[[128 119 115 132 124 136 122]
 [113 128 128 141 128 127 130]
 [105 128 134 134 131 128 132]
 [128 128 136 122 126 132 128]
 [132 127 142 128 128 146 134]
 [116 130 138 126 128 109 129]
 [149 128 128 127 122 127 125]
 [127 133 129 136 128 149 128]
 [141 127 125 128 128 132 124]]
|
[[141 127 125 128 128 132 124]
 [127 133 129 136 128 149 128]
 [149 128 128 127 122 127 125]
 [116 130 138 126 128 109 129]
 [132 127 142 128 128 146 134]
 [128 128 136 122 126 132 128]
 [105 128 134 134 131 128 132]
 [113 128 128 141 128 127 130]
 [128 119 115 132 124 136 122]]

[[101 130 100 121 102 110]
 [151 127 128 141 151 136]
 [106 128 154 108 153 104]
 [106 127 124 124 113 141]]
|
[[106 127 124 124 113 141]
 [106 128 154 108 153 104]
 [151 127 128 141 151 136]
 [101 130 100 121 102 110]]

[[122 116 141 141 113 138 117 150]
 [140 147 109 142 149 125 114 112]
 [121 124 116 136 124 117 122 118]
 [114 118 135 122 146 129 134 138]
 [134 106 134 127 106 119 136 117]
 [108 150 148 128 132 144 140 146]
 [140 121 118 137 114 122 117 120]
 [112 146 141 139 116 110 142 149]
 [129 149 112 134 118 138 126 125]]
|
[[129 149 112 134 118 138 126 125]
 [112 146 141 139 116 110 142 149]
 [140 121 118 137 114 122 117 120]
 [108 150 148 128 132 144 140 146]
 [134 106 134 127 106 119 136 117]
 [114 118 135 122 146 129 134 138]
 [121 124 116 136 124 117 122 118]
 [140 147 109 142 149 125 114 112]
 [122 116 141 141 113 138 117 150]]

[[122 148 132 107 138 117]
 [128 143 133 118 135 121]]
|
[[128 143 133 118 135 121]
 [122 148 132 107 138 117]]

[[124 112 125 141 121]
 [142 130 134 129 149]
 [136 136 147 122 137]]
|
[[136 136 147 122 137]
 [142 130 134 129 149]
 [124 112 125 141 121]]

[[131 127 119 133 133 127 121 131 123 130 129 128 137]
 [125 139 124 149 139 126 134 130 124 119 114 125 129]
 [130 124 124 137 131 125 130 132 123 126 126 137 121]
 [125 148 125 156 140 123 133 129 125 122 117 126 135]]
|
[[125 148 125 156 140 123 133 129 125 122 117 126 135]
 [130 124 124 137 131 125 130 132 123 126 126 137 121]
 [125 139 124 149 139 126 134 130 124 119 114 125 129]
 [131 127 119 133 133 127 121 131 123 130 129 128 137]]
---
[[134 127 154 115 120 104 116]
 [128 129 129 129 128 128 129]
 [131 128 138 125 129 123 120]
 [125 132 122 134 134 134 134]
 [128 129 131 129 127 127 128]
 [134 123 142 125 127 131 108]
 [128 125 130 128 122 131 126]
 [127 128 125 130 129 131 129]
 [129 128 129 128 129 129 126]
 [128 121 134 126 104 130 131]
 [128 128 128 128 128 128 128]]
|
[[128 128 128 128 128 128 128]
 [131 130 104 126 134 121 128]
 [126 129 129 128 129 128 129]
 [129 131 129 130 125 128 127]
 [126 131 122 128 130 125 128]
 [108 131 127 125 142 123 134]
 [128 127 127 129 131 129 128]
 [134 134 134 134 122 132 125]
 [120 123 129 125 138 128 131]
 [129 128 128 129 129 129 128]
 [116 104 120 115 154 127 134]]

[[108 157 109 110 151 155 108 156 156]
 [147 105 147 147 106 105 146 105 105]]
|
[[105 105 146 105 106 147 147 105 147]
 [156 156 108 155 151 110 109 157 108]]

[[101 144 138]
 [126 158 138]
 [103 119 129]
 [118 103 122]]
|
[[122 103 118]
 [129 119 103]
 [138 158 126]
 [138 144 101]]

[[141 146 115 118 129 131 127 118 122]
 [137 123 138 111 129 131 127 118 129]
 [136 145 136 127 129 129 118 118 153]
 [136 139 155 131 116 114 127 127 129]]
|
[[129 127 127 114 116 131 155 139 136]
 [153 118 118 129 129 127 136 145 136]
 [129 118 127 131 129 111 138 123 137]
 [122 118 127 131 129 118 115 146 141]]

[[124 129 139 118 119 122 107 129]
 [138 129 142 125 135 131 141 142]
 [138 134 106 128 123 122 130 114]
 [122 125 149 135 139 131 122 123]
 [130 149 123 121 135 143 156 119]]
|
[[119 156 143 135 121 123 149 130]
 [123 122 131 139 135 149 125 122]
 [114 130 122 123 128 106 134 138]
 [142 141 131 135 125 142 129 138]
 [129 107 122 119 118 139 129 124]]

[[109 127 128 151 124]
 [131 133 133 140 121]
 [127 127 125 150 127]
 [130 141 134 114 126]
 [122 134 132 136 122]
 [107 128 134 150 119]
 [113 129 133 148 122]]
|
[[122 148 133 129 113]
 [119 150 134 128 107]
 [122 136 132 134 122]
 [126 114 134 141 130]
 [127 150 125 127 127]
 [121 140 133 133 131]
 [124 151 128 127 109]]
